(in the rows, 128 means zero)
Known rows:
k320: [100  93 165  96 125 115 103 132 143 161 153 128 128 140 177 120 161 182
 109 168 114 116 114 140 164 106 132 172 136 114]
k299: [112  85 159 150 102 152 108 156 164 167 144 116 138  75 170 126 126 131
  96 158  80 137 134 140 123  93 123 187 126 119]
k986: [108  83 156 170 126 144 122 147 155 156 136 120 137 109 163 129 158 137
  99 164 102 124 114 155 141 103 137 180 134 108]
k946: [131  69 157 129  77 145  80 123 138 169 164 134 150 127 164 149 113 166
  87 162  84 138 134 179 119 106 160 164 121 103]
k564: [ 96  75 130 153 130 129 107 164 138 176 141 120 132 125 148  86 169 173
 103 167 111 123 108 119 137  98 137 163 143 118]
k89: [118  61 140 173 131 132 115 149 159 163 142 127 122 117 139 104 141 149
  98 181 103 125 104 179 156 100 148 162 150  89]
k437: [130 123 139 166 120 149  67 187 198 179 142 139 152 137 161  93 127  81
  87 148 101 176 120 143 140  81 109 198 139 103]
k510: [110  92 163 111 100 126  90 130 146 167 158 134 143 118 187 120 149 177
 104 157  94 126 132 135 134  96 133 163 115 125]
k687: [ 51 139  92 166 113 153  79 211 154 127 149 128 160 130 130  67 177 159
  53 114  84 129 103 127 137  67  90 182 168  95]
k836: [125  71 185 122 118 155  80 127 149 166 155 130 147 117 200 145 127 146
  88 156  83 146 134 136 140 100 139 151  90 109]
k815: [102  57 155 161 113 155  96 161 161 179 142 121 148  91 159 130 141 142
  95 158  88 140 142 130 121  94 136 169 117  99]
k517: [114  90 134 164 112 144 129 123 111 141 150 112 138 114 167 119 174 176
 104 163  93 104 115 155 128 110 157 187 125 116]
k823: [137  91 195 120 102 133  92 134 173 162 151 147 125 103 217 125 121 127
  96 154 104 151 137 139 161  83 134 148 120 124]
k993: [109  82 178 129 115 130  90 133 131 166 167 120 128 118 196 127 148 152
 102 168  89 146 119 136 156  80 147 151  97 103]
k508: [116  87 167 122 104 141  99 136 145 165 154 144 138 119 195 123 144 156
  98 154 104 134 143 137 142  86 148 162 102 113]
k197: [123  63 141 156 121 158 101 160 146 171 134 122 137 108 164 107 140 151
  92 158 100 142 126 124 133  96 148 167 141 121]
k957: [128  81 160 122 102 121  89 126 143 180 161 144 142 125 162 103 150 160
 101 165 107 136 123 131 147  98 149 154 121 122]
k403: [108  71 156 164 122 156 102 159 165 169 139 124 138  76 181 114 132 133
  92 150  91 145 139 134 131  83 134 167 111 113]
k913: [ 85 129 128 134 126 146  81 204 184 162 130 126 154 131 160 121 154 127
  97 134 103 160 133 123 128  96  97 224 146 116]

Facts:
k682 Φ:kledrum
k961 η:k217 Φ:grekos
k63 π:k477 Φ:kledrum
k212 η:k320, k217 π:k403, k299, k244 ψ:k882, k724 Φ:grotom
k804 Φ:kledrum
k988 η:k511, k217 Φ:kledrum
k677 Φ:kledrum
k48 π:k613 Φ:kledrum
k740 Φ:loloflum
k915 ψ:k674, k863, k244 Φ:kletak
k856 Φ:grotom
k750 ψ:k437 Φ:kledrum
k429 η:k781 ψ:k389 Φ:grotom
k660 η:k217 ψ:k475, k616 Φ:kledrum
k254 η:k480, k986 π:k882, k259 ψ:k471 Φ:kledrum
k197 η:k882, k436, k957 Φ:grotom
k437 η:k89 Φ:kletak
k845 η:k915, k27, k524, k917 Φ:grekos
k450 Φ:kledrum
k452 Φ:grotom
k725 η:k787, k320, k113 Φ:kledrum
k836 ψ:k677, k748 Φ:kledrum
k43 ψ:k994 Φ:kabar
k204 η:k468 π:k836, k728, k856, k452, k616 Φ:kledrum
k796 π:k60, k429, k215 Φ:kledrum
k588 η:k725 ψ:k663, k244 Φ:kledrum
k156 η:k367 Φ:loloflum
k878 ψ:k584, k560 Φ:kletak
k957 η:k524 Φ:kledrum
k244 η:k254 Φ:kledrum
k510 η:k774 ψ:k831, k295 Φ:kledrum
k524 η:k320, k103 Φ:kledrum
k896 η:k313 ψ:k677 Φ:kledrum
k234 η:k436 Φ:grotom
k215 η:k856 ψ:k815 Φ:dristin
k367 η:k831 ψ:k387, k475, k9, k994, k808 Φ:kledrum
k247 π:k915, k834, k95 ψ:k906, k48, k86 Φ:kledrum
k275 η:k254, k471, k831 π:k965 Φ:grotom
k153 ψ:k524, k863, k957 Φ:loloflum
k387 η:k452 Φ:kabar
k299 η:k744, k295 Φ:grotom
k41 π:k660, k955 ψ:k228, k837 Φ:grekos
k548 π:k303, k450, k955 Φ:kledrum
k95 ψ:k81 Φ:kledrum
k806 ψ:k450, k616, k993 Φ:loloflum
k837 η:k787, k955 Φ:grotom
k517 π:k878 ψ:k796 Φ:loloflum
k968 η:k984, k993 π:k436 Φ:loloflum
k674 Φ:kledrum
k141 η:k593 ψ:k709, k955 Φ:kledrum
k744 η:k367, k350 Φ:kletak
k808 π:k845, k259 Φ:loloflum
k426 ψ:k728, k636 Φ:kledrum
k54 η:k906, k195 ψ:k564, k961 Φ:kledrum
k670 η:k197, k391 Φ:loloflum
k871 Φ:loloflum
k403 Φ:grotom
k564 η:k524 π:k946, k342 Φ:grotom
k288 ψ:k234 Φ:kledrum
k964 η:k915 Φ:dristin
k454 η:k795 ψ:k318, k259 Φ:grotom
k572 π:k804 Φ:grotom
k616 Φ:grotom
k917 η:k584, k217 ψ:k89, k984 Φ:kledrum
k179 η:k808 Φ:grekos
k47 η:k136, k808 Φ:grotom
k103 Φ:kabar
k602 η:k240 ψ:k751 Φ:kledrum
k50 ψ:k111, k748 Φ:kledrum
k71 η:k244 π:k823 ψ:k787, k964 Φ:loloflum
k994 η:k917 Φ:kledrum
k781 η:k451, k81, k391 ψ:k58, k478 Φ:grotom
k834 ψ:k105 Φ:grekos
k53 ψ:k63, k993 Φ:kledrum
k925 η:k511 ψ:k524, k47 Φ:grekos
k947 η:k774 π:k593, k310 Φ:kledrum
k389 π:k793, k988 Φ:grotom
k467 η:k915 ψ:k524, k311, k38 Φ:grekos
k823 Φ:kledrum
k982 η:k113 Φ:kledrum
k195 ψ:k471 Φ:kledrum
k728 Φ:kabar
k945 ψ:k626 Φ:loloflum
k475 η:k195 Φ:kledrum
k793 ψ:k569, k677 Φ:grotom
k984 π:k403, k955, k459 Φ:kledrum
k774 η:k468, k787 Φ:kledrum
k7 π:k436, k126, k136 Φ:kledrum
k303 Φ:kledrum
k882 Φ:kletak
k693 η:k913 ψ:k27, k748 Φ:grekos
k776 η:k524, k748 ψ:k111, k616 Φ:grotom
k81 Φ:grotom
k986 Φ:grotom
k240 η:k113 π:k988, k454, k54 Φ:dristin
k664 ψ:k387 Φ:kledrum
k477 ψ:k724 Φ:kabar
k432 η:k856, k467 ψ:k471, k89 Φ:kledrum
k113 η:k320 Φ:kledrum
k436 Φ:kledrum
k748 η:k89 Φ:kledrum
k478 η:k313 Φ:kledrum
k350 Φ:grekos
k547 η:k674 Φ:kledrum
k557 η:k311, k7 ψ:k584 Φ:grekos
k391 ψ:k86 Φ:grotom
k347 π:k387, k787, k437, k86, k804 Φ:kledrum
k9 π:k452, k259 Φ:grotom
k569 Φ:kledrum
k27 η:k212 Φ:kletak
k491 η:k748 π:k202, k288 Φ:kledrum
k480 Φ:kledrum
k613 Φ:kletak
k295 η:k240 Φ:kledrum
k965 ψ:k491 Φ:kledrum
k311 Φ:grotom
k192 ψ:k47, k86, k961 Φ:kledrum
k105 η:k776, k547 Φ:grotom
k511 η:k27, k595 Φ:kletak
k459 η:k564 ψ:k31 Φ:kledrum
k136 η:k198 ψ:k347 Φ:kledrum
k954 π:k728, k795, k613 Φ:grotom
k824 ψ:k450 Φ:kabar
k111 Φ:grotom
k468 π:k179, k299, k774, k43, k763 Φ:dristin
k626 Φ:grotom
k310 η:k547 Φ:kledrum
k687 η:k588 π:k817, k58 Φ:grekos
k795 η:k986 ψ:k9 Φ:kletak
k342 η:k793, k548 ψ:k9 Φ:dristin
k909 η:k254, k295 Φ:kledrum
k280 η:k682, k275 Φ:kledrum
k86 Φ:kledrum
k313 ψ:k968 Φ:kledrum
k863 Φ:kledrum
k89 Φ:grotom
k318 Φ:grotom
k11 π:k856 ψ:k234 Φ:kledrum
k471 η:k254, k724 Φ:kletak
k815 Φ:grotom
k228 Φ:kledrum
k709 η:k475, k192, k89 Φ:kledrum
k913 η:k663, k113 ψ:k58, k613 Φ:kletak
k992 η:k595 π:k215, k682 Φ:grotom
k663 η:k320, k354 Φ:kledrum
k508 ψ:k724 Φ:kledrum
k241 π:k318, k670, k815, k946 Φ:grekos
k38 η:k459 Φ:kletak
k154 η:k593 Φ:grotom
k161 ψ:k471, k451 Φ:kledrum
k537 η:k660 π:k310, k763 Φ:grotom
k365 ψ:k471, k108 Φ:kledrum
k751 π:k179 Φ:grotom
k60 η:k468 Φ:grotom
k217 η:k740, k954 ψ:k906, k295 Φ:kledrum
k560 η:k477 π:k728, k313 Φ:grekos
k584 Φ:grotom
k31 Φ:kletak
k906 π:k367 Φ:grotom
k259 η:k954 Φ:grotom
k354 Φ:kledrum
k451 Φ:grotom
k763 η:k43, k275 Φ:grotom
k593 ψ:k537, k709 Φ:kledrum
k651 η:k451, k89, k437 Φ:kledrum
k955 η:k917 Φ:grotom
k860 η:k81 Φ:kledrum
k58 η:k674, k437, k43, k76, k837 Φ:dristin
k787 η:k354 Φ:kledrum
k831 η:k228, k43, k517 Φ:grotom
k993 Φ:kledrum
k108 η:k451 π:k824, k81 Φ:kledrum
k946 η:k748, k986 ψ:k89 Φ:kledrum
k595 η:k228, k89, k103 ψ:k48 Φ:kabar
k405 η:k320 π:k651, k50, k365 ψ:k60 Φ:kledrum
k46 η:k43, k626 π:k817 ψ:k751 Φ:kabar
k724 Φ:kabar
k320 η:k468 π:k350 Φ:kledrum
k202 η:k564, k584, k954 Φ:grotom
k636 π:k590, k740, k350 Φ:kledrum
k97 π:k909, k626, k288 Φ:kabar
k590 ψ:k787, k478 Φ:grekos
k741 π:k871, k860, k202 Φ:kledrum
k198 η:k480 Φ:dristin
k76 ψ:k560, k763 Φ:kletak
k817 ψ:k774, k86 Φ:kledrum
k126 η:k593 ψ:k871, k48 Φ:grotom

Rows:
No name comes twice in this set of rows, the named rows included.
[120  94 154 129  91 141  95 136 114 158 163 130 141 148 172 114 156 160
 105 164 109 131 128 136 145  93 170 160 135 118]	k491
[ 83 110 155 152 127 152  77 211 195 179 140 130 154 129 146 120 135  94
  93 145 104 177 146 123 137  75 112 196 121  97]	k613
[ 76 111 137 168 108 176  74 220 196 145 143 145 158 101 131  97 143 105
  45  99  69 154 110 148 138  59  80 154 151  87]	k179
[104  63 176 154 128 145 128 150 123 149 152 107 116 110 182 122 157 159
 108 181  94 126 100 141 156  98 143 155 124 108]	k808
[ 54  84 132 158 115 178  70 215 186 149 142 147 176 124 104 117 151 130
  39  99  73 137 119 146 124  78  97 139 140  69]	k834
[107 111 169 128  95 122 112 136 132 135 153 151 124 138 175 146 145 172
 114 172  99 120 115 192 153 101 149 164 134 116]	k254
[105 104 138 152 130 157  68 196 196 192 136 130 154 142 142 115 138  99
  87 145 107 179 126 128 138  88 109 187 136  89]	k882
[ 67  97 115 154 110 148  73 211 189 163 141 151 156 126 106  61 168 142
  52 113  86 138  95 111 148  67  82 138 176  87]	k961
[ 61 113 131 160 112 184  78 229 178 130 139 152 153 117 130 101 153 113
  47  98  80 148 116 129 134  53  93 147 157  95]	k557
[107  43 180 138 107 169 103 164 172 165 135 138 146 100 154 159 134 137
  95 157  89 134 122 141 124 112 134 172 142 111]	k454
[124 116 130 149  91 139  71 153 149 188 155 112 171 131 151 114 136 122
  99 154  96 167 153 126 110  92 148 223 113 111]	k58
[ 91 136 136 133 132 112  95 161 163 160 143 118 133 138 190  96 162 159
 119 166 124 149 122 140 151  99 113 210 116 115]	k468
[109 114 140 128 116 133  77 171 162 182 144 122 146 141 169 110 138 130
 107 159 118 170 147 114 138  87 137 200 126 115]	k964

The same elements again, as new rows of numbers:
Known rows:
k584: [139 127 147 134 128 139 152 105 152 118 117 114 128 112 107]
k197: [143 128 148 139 131 148 151 105 148 120 123 113 129 102 114]
k48: [128 131  89 161 103 140 152 119 123 141 138 187 136 161 140]
k247: [103 150 115 150 119 147 146 127 141  92 143 166 127 150 148]
k860: [112 125 110 142 121 147 127 128 118  54 136  81 132 139 128]
k228: [113 127 100 151 124 138 139 127 132  92 135  89 137 157 128]
k234: [144 130 151 137 129 149 147 105 146 130 121 125 131 108 104]
k845: [142 112  86 162 116 143 148 114 119 133 125 151 133 122 118]
k387: [119 115 115 139 119 149 129 128 116  52 132  70 135 144 125]
k195: [113 139 102 144 127 143 139 129 122  75 140 127 127 147 137]
k795: [129 106  78 143 121 131 120 116 113 213 149 187 153 109 137]
k663: [126 105 116 148 122 151 134 132 126  71 134 143 136 157 131]
k320: [125 117 115 152 121 154 134 132 141  64 137 167 132 154 142]
k994: [111 120 112 148 119 150 136 127 123  94 136 109 133 146 125]
k244: [124 115 118 140 142 147 142 139 102 187 142  95 113 161  81]
k744: [102 114 118 138 137 136 113 123 135 183 146 157 155 115 127]
k275: [139 139 151 127 117 153 151 109 156 175 129 104 125 100 118]
k776: [141 121 148 151 141 149 152 105 145 116 126 108 132  93 124]
k426: [115 140  99 137 126 139 140 130 129  43 143 131 134 147 114]

Rows:
No name comes twice in this set of rows, the named rows included.
[132 136 108 145 130 142 131 123 120  88 122 101 126 122 115]	k350
[135 121  81 176  92 146 165 118 135 161 146 250 136 159 155]	k204
[103 150 112 145 114 142 147 127 150  73 143 152 142 159 113]	k636
[140 141 142 130 139 144 149 104 145 121 123 126 121 105 121]	k391
[115 115 122 133 139 140 108 126 134 148 146 206 152 110 135]	k913
[135 143 152 136 128 145 149 105 159 119 122 122 128 107 125]	k572
[118 124  98 138 122 148 131 132 114  87 140  83 127 134 132]	k367
[108 109 101 132 125 147 128 125 111  43 134  76 130 138 115]	k988
[117 122  98 141 126 146 127 131 110  53 139  72 134 129 130]	k946
[101  96  96 137 148 147 141 129 106 103 139 128 112 149  94]	k660
[109 127 122 158 134 148 152 134 132 157 146 166 120 160 113]	k947
[130 102 147 143 162 148 173 111 164 195 129 201 104 126  84]	k212
[132 123 168 144 147 147 168 110 154 208 126 166 112 125  79]	k537

